Below is a small trained network, with its code and all its weights. Each question gives an input and a class and asks what happens when units are switched off, that is, made to give their printed mean instead of their output.

import numpy as np


def w(rows, s, z=0):
    codes = np.array(rows[::2]) - 128.0
    scale = np.full(codes.shape[1], s)
    scale[-1] = z or s
    return codes * scale


def f(y):
    return np.maximum(y, 0)


def log_softmax(a):
    a = a - a.max(-1, keepdims=True)
    return a - np.log(np.exp(a).sum(-1, keepdims=True))


def net(x, mask):
    res = np.array(x, float).reshape(1, 4) / 4 @ E
    y = f(res @ A[0][:, :-1].T + A[0][:, -1])
    res = res + np.where(mask, y, B[0][:, -1]) @ B[0][:, :-1]
    return log_softmax(res[-1] @ U[:, :-1].T + U[:, -1])


A, B = {}, {}
E = w([
[110,97,99,143,252,105,152],'x0',
[166,151,3,236,47,144,156],'x1',
[100,226,150,157,135,4,125],'x2',
[37,101,2,61,109,131,112],'x3',
],0.007)
A[0] = w([
[114,172,108,176,137,42,132,98],'N1',
[129,126,73,162,143,159,125,75],'N2',
[155,87,57,166,122,187,123,226],'N3',
[121,81,147,95,113,233,112,31],'N4',
[82,92,62,79,249,118,126,148],'N5',
[104,145,164,84,104,84,128,21],'N6',
[126,117,118,119,133,178,135,182],'N7',
[146,112,137,83,127,155,130,249],'N8',
[93,137,188,65,149,76,117,224],'N9',
[127,138,132,143,146,137,131,251],'N10',
[143,140,137,127,80,144,119,61],'N11',
[118,166,137,172,142,53,120,21],'N12',
[175,98,207,180,250,147,141,229],'N13',
],0.018,0.0016)
B[0] = w([
[211,174,173,138,61,106,156,205],'N1',
[157,120,95,146,148,173,146,172],'N2',
[148,134,65,175,73,183,161,205],'N3',
[195,140,182,123,125,18,164,194],'N4',
[5,224,73,178,141,161,103,221],'N5',
[119,124,134,156,159,192,114,172],'N6',
[163,150,123,116,85,111,120,159],'N7',
[147,121,143,106,75,92,80,164],'N8',
[63,68,134,110,145,225,106,221],'N9',
[140,104,121,103,89,159,110,148],'N10',
[84,60,99,91,75,171,141,158],'N11',
[214,102,97,122,118,78,134,195],'N12',
[184,154,206,112,198,204,57,248],'N13',
],0.022,0.016)
U = w([
[1,110,154,99,148,160,58,174],'0',
[153,162,145,142,80,68,111,39],'1',
[100,73,149,115,155,117,97,20],'2',
[138,107,133,144,212,111,167,45],'3',
[123,108,132,148,189,118,114,4],'4',
[98,139,68,190,63,154,155,192],'5',
[179,127,177,147,144,217,79,218],'6',
[204,88,173,102,57,75,134,179],'7',
],0.0093,0.0041)

Each question gives the input, the list of numbers given to net, and the class t.
The units are the neurons (one row each of A and B). Each row of codes is followed by its name. A weight is (code - 128) times the scale printed after its matrix; where a second scale follows, it is the last column's (A, B and U).
mask holds one flag per neuron, in row order. A switched-off neuron (its flag False) gives its mean, the last column of its row in B, instead of its output. The means were averaged over made-up inputs and are rounded, as every weight is.
A unit's drop is (log p(t) with every unit on - log p(t) with that unit switched off) / (log p(t) with every unit on - log p(t) with every unit switched off).
The circuit of an input: a set's keep is (log p(t) with only the set's units on - log p(t) with every unit switched off) / (log p(t) with every unit on - log p(t) with every unit switched off). Starting from the 12 units with the biggest drops (on a tie, the unit counted first), units are removed one at a time, each time the one whose removal leaves the highest keep (on an exact tie, the one counted first), for as long as the keep stays at least 0.8.
circuit, biggest first: the units of the circuit, biggest drop first
top k neurons: the k neurons with the biggest drops, biggest first
drop of u: that unit's drop, to one decimal
input [3,3,4,3], class 5: top neuron	N13
input [0,-1,6,0], class 7: top 2 neurons	N13, N5
input [-8,0,3,-5], class 7: circuit, biggest first	N5, N13
input [-2,0,6,0], class 7: circuit, biggest first	N13, N5
input [-4,-4,4,1], class 0: circuit, biggest first	N13, N9
input [-3,-8,-6,4], class 0: top 4 neurons	N5, N9, N1, N12
input [-7,0,0,8], class 5: top 4 neurons	N13, N1, N12, N11
input [-6,6,-5,-7], class 5: top 2 neurons	N3, N13
input [-8,0,0,2], class 7: top 4 neurons	N5, N13, N9, N3
input [-5,4,-4,2], class 5: top 4 neurons	N3, N13, N1, N12
input [0,0,7,6], class 5: top 2 neurons	N13, N4
input [4,-5,2,-1], class 0: top 2 neurons	N5, N9
input [-2,-6,-6,1], class 7: drop of N4	1.1
input [-3,-4,-7,-4], class 7: circuit, biggest first	N4
input [3,8,0,-3], class 5: drop of N13	0.6
input [-5,7,-3,-4], class 5: drop of N2	0.0
